Below is a small trained network, with its code and all its weights. Each question gives an input and a class and asks what happens when units are switched off, that is, made to give their printed mean instead of their output.

import numpy as np


def w(rows, s, z=0):
    codes = np.array(rows[::2]) - 128.0
    scale = np.full(codes.shape[1], s)
    scale[-1] = z or s
    return codes * scale


def norm(h):
    return h / np.sqrt((h * h).mean(-1, keepdims=True) + 1e-5)


def f(y):
    return np.maximum(y, 0)


def log_softmax(a):
    a = a - a.max(-1, keepdims=True)
    return a - np.log(np.exp(a).sum(-1, keepdims=True))


def net(x, mask):
    res = np.array(x, float).reshape(1, 2) / 4 @ E
    u = 0
    for l in range(2):
        y = f(norm(res) @ A[l][:, :-1].T + A[l][:, -1])
        res = res + np.where(mask[u : u + 9], y, B[l][:, -1]) @ B[l][:, :-1]
        u += 9
    return log_softmax(norm(res)[-1] @ U[:, :-1].T + U[:, -1])


A, B = {}, {}
E = w([
[10,205,122,152],'x0',
[169,253,112,238],'x1',
],0.0074)
A[0] = w([
[176,160,72,177,104],'0.n1',
[195,63,45,119,137],'0.n2',
[83,79,85,93,254],'0.n3',
[181,216,104,185,132],'0.n4',
[212,205,155,130,115],'0.n5',
[37,152,132,130,137],'0.n6',
[50,166,116,115,80],'0.n7',
[138,59,149,124,148],'0.n8',
[1,173,69,171,124],'0.n9',
],0.013,0.0033)
B[0] = w([
[96,77,90,134,198],'0.n1',
[97,137,209,62,199],'0.n2',
[128,128,202,127,213],'0.n3',
[173,78,5,66,244],'0.n4',
[59,26,144,210,208],'0.n5',
[78,182,152,136,211],'0.n6',
[123,202,177,149,196],'0.n7',
[161,156,162,60,183],'0.n8',
[80,157,226,144,254],'0.n9',
],0.013,0.0094)
A[1] = w([
[32,216,148,94,155],'1.n1',
[108,149,123,247,249],'1.n2',
[187,155,104,115,77],'1.n3',
[31,72,131,138,126],'1.n4',
[123,85,133,192,225],'1.n5',
[160,251,88,88,131],'1.n6',
[146,143,110,114,44],'1.n7',
[189,69,17,199,251],'1.n8',
[199,157,129,100,54],'1.n9',
],0.013,0.0024)
B[1] = w([
[150,94,43,169,255],'1.n1',
[160,70,187,81,192],'1.n2',
[144,120,123,128,128],'1.n3',
[165,209,119,160,211],'1.n4',
[110,133,99,117,172],'1.n5',
[176,81,57,114,142],'1.n6',
[120,115,126,153,128],'1.n7',
[7,113,80,28,224],'1.n8',
[125,117,140,155,137],'1.n9',
],0.02,0.0096)
U = w([
[129,160,7,210,154],'0',
[49,103,44,48,227],'1',
[119,118,220,19,211],'2',
[193,171,106,115,2],'3',
[59,212,213,194,161],'4',
[178,160,110,120,4],'5',
[198,149,107,123,16],'6',
[182,139,117,135,11],'7',
],0.015,0.0069)

Each question gives the input, the list of numbers given to net, and the class t.
The units are the neurons (one row each of A and B). Each row of codes is followed by its name. A weight is (code - 128) times the scale printed after its matrix; where a second scale follows, it is the last column's (A, B and U).
mask holds one flag per neuron, layer by layer. A switched-off neuron (its flag False) gives its mean, the last column of its row in B, instead of its output. The means were averaged over made-up inputs and are rounded, as every weight is.
A unit's drop is (log p(t) with every unit on - log p(t) with that unit switched off) / (log p(t) with every unit on - log p(t) with every unit switched off).
The circuit of an input: a set's keep is (log p(t) with only the set's units on - log p(t) with every unit switched off) / (log p(t) with every unit on - log p(t) with every unit switched off). Starting from the 12 units with the biggest drops (on a tie, the unit counted first), units are removed one at a time, each time the one whose removal leaves the highest keep (on an exact tie, the one counted first), for as long as the keep stays at least 0.8.
units of the circuit, in order: the units of the circuit, biggest drop first
most important unit: the unit with the biggest drop
top k neurons: the k neurons with the biggest drops, biggest first
top k neurons in layer l: the k neurons of layer l with the biggest drops, biggest first
drop when u is switched off: that unit's drop, to one decimal
input [7,2], class 0: top 4 neurons in layer 0	[0.n5, 0.n3, 0.n2, 0.n4]
input [-7,1], class 2: units of the circuit, in order	[0.n2]
input [4,5], class 0: top 2 neurons in layer 0	[0.n9, 0.n4]
input [7,6], class 0: top 3 neurons	[1.n1, 1.n8, 0.n4]
input [8,3], class 0: units of the circuit, in order	[1.n1, 1.n8]
input [4,-7], class 4: top 2 neurons in layer 0	[0.n4, 0.n3]
input [2,1], class 0: units of the circuit, in order	[1.n1, 1.n8]
input [3,-8], class 2: top 4 neurons	[0.n3, 0.n8, 0.n5, 1.n8]
input [7,3], class 0: top 3 neurons in layer 1	[1.n1, 1.n8, 1.n6]
input [-8,1], class 2: top 2 neurons	[0.n2, 1.n1]
input [1,-7], class 2: top 2 neurons	[1.n8, 0.n3]
input [7,-8], class 4: drop when 0.n4 is switched off	0.2
input [-1,-4], class 2: drop when 1.n2 is switched off	0.0
input [6,-1], class 4: most important unit	0.n9
input [0,-1], class 2: drop when 0.n3 is switched off	0.3
